Below is a small trained network, with its code and all its weights. Each question gives an input and a target symbol and asks what happens when units are switched off, that is, made to give their printed mean instead of their output.

import numpy as np


def w(rows, s, z=0):
    codes = np.array(rows[::2]) - 128.0
    scale = np.full(codes.shape[1], s)
    scale[-1] = z or s
    return codes * scale


def norm(h):
    return h / np.sqrt((h * h).mean(-1, keepdims=True) + 1e-5)


def f(y):
    return y / 2 * (1 + np.tanh(0.7978845608 * (y + 0.044715 * y**3)))


def softmax(a):
    e = np.exp(a - a.max(-1, keepdims=True))
    return e / e.sum(-1, keepdims=True)


def log_softmax(a):
    a = a - a.max(-1, keepdims=True)
    return a - np.log(np.exp(a).sum(-1, keepdims=True))


def net(x, mask):
    ids = ['ΓΠΣτφω'.index(c) for c in x.split()]
    T = len(ids)
    res = E[ids] + P[:T]
    u = 0
    for l in range(2):
        r = norm(res)
        for j in range(2):
            rows = slice(2 * j, 2 * j + 2)
            q, k, v = (r @ M[l][rows].T for M in (Q, K, V))
            z = softmax(np.where(np.tri(T) > 0, q @ k.T / 2**0.5, -1e9)) @ v
            o = O[l][rows]
            res = res + np.where(mask[u + j], z, o[:, -1]) @ o[:, :-1]
        u += 2
        y = f(norm(res) @ A[l][:, :-1].T + A[l][:, -1])
        res = res + np.where(mask[u : u + 12], y, B[l][:, -1]) @ B[l][:, :-1]
        u += 12
    return log_softmax(norm(res)[-1] @ U[:, :-1].T + U[:, -1])


Q, K, V, O, A, B = {}, {}, {}, {}, {}, {}
E = w([
[64,177,32,232,67,101,47,95],'Γ',
[91,171,238,182,28,83,151,69],'Π',
[124,222,125,168,97,64,60,48],'Σ',
[84,111,73,172,4,192,124,236],'τ',
[150,145,178,252,29,69,55,131],'φ',
[76,246,107,102,99,133,134,66],'ω',
],0.012)
P = w([
[185,112,138,97,115,231,36,130],'0',
[23,170,107,28,138,65,113,205],'1',
[67,106,165,162,128,233,125,88],'2',
[242,101,68,101,153,116,208,104],'3',
[85,100,214,196,140,183,82,74],'4',
[35,111,156,82,182,34,199,196],'5',
[76,100,207,172,130,201,95,89],'6',
[207,70,108,89,246,119,236,158],'7',
[70,103,192,165,120,189,80,84],'8',
[67,132,71,94,147,30,232,185],'9',
[80,105,171,150,129,191,67,82],'10',
],0.011)
Q[0] = w([
[52,183,154,88,81,82,56,175],'L0H1',
[98,101,185,78,137,221,23,85],'L0H1',
[215,125,66,120,82,32,255,120],'L0H2',
[206,34,112,150,174,205,180,62],'L0H2',
],0.0094)
K[0] = w([
[241,133,125,90,139,168,127,141],'L0H1',
[148,189,146,151,65,211,63,99],'L0H1',
[67,101,107,152,223,3,229,206],'L0H2',
[37,149,159,134,109,129,93,117],'L0H2',
],0.012)
V[0] = w([
[96,177,171,98,146,145,180,45],'L0H1',
[81,145,161,160,80,34,103,109],'L0H1',
[90,147,25,140,198,110,80,117],'L0H2',
[1,127,80,173,115,166,193,143],'L0H2',
],0.0082)
O[0] = w([
[78,183,153,166,116,164,123,133,67],'L0H1',
[164,190,143,156,171,111,152,151,255],'L0H1',
[117,184,147,85,111,79,83,176,145],'L0H2',
[78,110,149,149,255,109,57,139,31],'L0H2',
],0.015,0.0048)
A[0] = w([
[92,105,65,147,69,77,108,103,117],'L0N1',
[104,126,111,134,67,100,166,147,203],'L0N2',
[176,78,110,110,125,144,132,111,45],'L0N3',
[154,149,177,173,175,180,86,65,136],'L0N4',
[150,82,65,91,176,7,187,182,249],'L0N5',
[143,99,202,149,127,76,144,167,191],'L0N6',
[162,107,81,169,137,140,201,86,47],'L0N7',
[49,135,144,126,137,149,131,139,254],'L0N8',
[139,135,93,135,136,117,209,232,146],'L0N9',
[125,154,182,163,133,181,162,107,94],'L0N10',
[62,162,153,65,118,9,124,221,3],'L0N11',
[149,92,140,143,139,193,173,81,112],'L0N12',
],0.011,0.0031)
B[0] = w([
[173,128,166,99,114,95,155,129,214],'L0N1',
[143,176,117,130,164,109,121,103,254],'L0N2',
[135,112,168,195,99,87,124,159,134],'L0N3',
[103,89,46,120,52,108,102,135,182],'L0N4',
[166,167,106,102,175,99,235,82,238],'L0N5',
[99,191,89,54,168,115,132,71,188],'L0N6',
[111,135,174,178,158,175,97,124,207],'L0N7',
[191,95,124,141,90,82,78,179,177],'L0N8',
[86,188,111,151,132,132,122,100,185],'L0N9',
[140,152,46,158,134,147,95,119,184],'L0N10',
[139,134,99,96,253,57,35,147,237],'L0N11',
[108,92,112,170,145,96,75,146,178],'L0N12',
],0.011,0.0064)
Q[1] = w([
[147,139,155,105,254,108,179,201],'L1H1',
[133,102,113,120,42,120,96,120],'L1H1',
[173,124,99,153,76,150,108,77],'L1H2',
[163,132,106,142,229,68,150,166],'L1H2',
],0.0096)
K[1] = w([
[21,154,152,153,180,75,211,98],'L1H1',
[174,90,127,28,84,191,146,97],'L1H1',
[191,91,136,56,67,145,146,131],'L1H2',
[2,151,193,148,171,50,237,175],'L1H2',
],0.0083)
V[1] = w([
[208,58,125,144,126,99,132,168],'L1H1',
[134,178,123,113,237,198,99,56],'L1H1',
[181,174,57,99,164,142,149,163],'L1H2',
[111,147,2,123,122,173,136,165],'L1H2',
],0.0089)
O[1] = w([
[158,147,113,92,202,133,64,159,156],'L1H1',
[134,123,139,111,10,145,68,102,123],'L1H1',
[129,125,183,79,69,85,146,164,255],'L1H2',
[100,66,128,44,140,9,120,119,155],'L1H2',
],0.013,0.004)
A[1] = w([
[152,175,80,184,101,200,108,119,144],'L1N1',
[117,41,143,160,44,141,105,88,151],'L1N2',
[150,155,31,123,112,49,143,155,154],'L1N3',
[147,77,122,144,195,149,96,157,101],'L1N4',
[95,52,113,148,109,217,67,83,6],'L1N5',
[175,143,129,121,86,161,249,91,2],'L1N6',
[92,116,178,77,110,122,43,163,63],'L1N7',
[146,72,111,157,123,137,158,138,109],'L1N8',
[154,178,159,107,154,87,94,151,157],'L1N9',
[178,126,100,66,157,168,184,132,120],'L1N10',
[146,162,130,177,174,207,131,88,43],'L1N11',
[44,146,59,147,140,99,152,136,150],'L1N12',
],0.014,0.0057)
B[1] = w([
[170,81,140,128,169,133,123,117,199],'L1N1',
[115,156,102,45,115,176,150,139,156],'L1N2',
[126,124,158,117,107,165,140,136,254],'L1N3',
[89,172,118,76,114,142,117,106,154],'L1N4',
[83,80,136,58,134,64,158,125,132],'L1N5',
[139,124,2,184,183,121,151,156,183],'L1N6',
[117,108,109,231,115,134,111,122,163],'L1N7',
[130,126,132,106,140,122,115,136,130],'L1N8',
[93,81,100,143,103,138,148,122,215],'L1N9',
[104,126,147,188,119,120,111,101,145],'L1N10',
[155,140,180,157,93,158,104,98,176],'L1N11',
[157,141,169,138,149,131,106,107,165],'L1N12',
],0.019,0.013)
U = w([
[126,2,139,121,167,151,247,37,51],'Γ',
[148,223,81,102,237,129,57,121,161],'Π',
[82,81,109,237,98,155,118,110,33],'Σ',
[237,187,200,188,184,205,127,75,253],'τ',
[129,248,148,108,73,214,175,111,222],'φ',
[165,168,18,194,179,183,246,94,87],'ω',
],0.0063,0.0011)

Each question gives the input, a string of symbols that net reads in full, and the target symbol t.
The units are the heads (2 rows each of Q, K, V and O) and the neurons (one row each of A and B). Each row of codes is followed by its name. A weight is (code - 128) times the scale printed after its matrix; where a second scale follows, it is the last column's (O, A, B and U).
mask holds one flag per unit, layer by layer, with each layer's heads first. A switched-off unit (its flag False) gives its mean, the last column of its rows in O or B, instead of its output. The means were averaged over made-up inputs and are rounded, as every weight is.
A unit's drop is (log p(t) with every unit on - log p(t) with that unit switched off) / (log p(t) with every unit on - log p(t) with every unit switched off).
The circuit of an input: a set's keep is (log p(t) with only the set's units on - log p(t) with every unit switched off) / (log p(t) with every unit on - log p(t) with every unit switched off). Starting from the 12 units with the biggest drops (on a tie, the unit counted first), units are removed one at a time, each time the one whose removal leaves the highest keep (on an exact tie, the one counted first), for as long as the keep stays at least 0.8.
units of the circuit, in order: the units of the circuit, biggest drop first
unit that matters most: the unit with the biggest drop
top k neurons: the k neurons with the biggest drops, biggest first
k most important neurons of layer l: the k neurons of layer l with the biggest drops, biggest first
which heads matter: for each layer, one digit per head in row order, 1 if its drop is at least 0.15 and else 0, layers parted by /
drop of u: that unit's drop, to one decimal
input Γ ω τ ω Γ Π Σ, target Σ: units of the circuit, in order => [L0H2, L1N9]
input ω τ Σ Γ φ Γ τ φ Σ, target φ: unit that matters most => L1N2
input ω τ Π ω φ τ Σ ω φ, target φ: which heads matter => 00 / 00
input φ Σ Σ τ Σ τ, target Γ: which heads matter => 11 / 00
input φ ω ω, target τ: which heads matter => 00 / 10
input φ ω Π Γ, target Σ: which heads matter => 11 / 00
input φ Γ τ φ φ φ Γ Γ Σ Γ, target Π: 2 most important neurons of layer 0 => [L0N11, L0N5]
input ω Γ Π ω φ Γ Σ Π Π, target φ: units of the circuit, in order => [L1N2, L1H1]
input Γ φ Γ ω φ φ Γ Γ ω, target Σ: which heads matter => 01 / 00
input Γ φ τ, target Σ: units of the circuit, in order => [L0H2, L1N7, L1N9]
input Γ τ ω Σ ω Γ, target φ: which heads matter => 01 / 00
input φ τ Γ, target τ: which heads matter => 00 / 10
input φ τ Γ Π Π φ, target τ: which heads matter => 11 / 00
input Π φ Π ω ω φ, target Σ: which heads matter => 10 / 00
input Γ Γ Γ, target Σ: top neuron => [L1N7]
input Σ φ Γ ω Σ, target ω: top 2 neurons => [L1N6, L0N11]
input φ φ τ Σ Γ τ Σ τ ω ω Γ, target τ: which heads matter => 01 / 10
input Σ ω φ ω Σ Σ Π τ, target φ: which heads matter => 11 / 10
input Π φ φ Γ φ φ Γ Σ φ Γ τ, target Γ: 2 most important neurons of layer 1 => [L1N5, L1N1]
input Π φ ω, target Γ: unit that matters most => L0H2
input τ Γ Γ Π Σ, target Π: which heads matter => 11 / 10
input φ ω Π ω Γ ω, target Σ: top 2 neurons => [L1N7, L1N9]
input τ φ φ Γ φ Π φ Σ Σ Γ τ, target Π: top 2 neurons => [L0N11, L1N4]
input Σ φ Σ φ φ Γ Π Γ ω Σ, target Π: drop of L0N11 => 0.9
input τ Γ Π Γ Γ φ, target Π: drop of L0N11 => 0.8
input τ φ τ Π τ Π, target τ: drop of L0N10 => 0.0
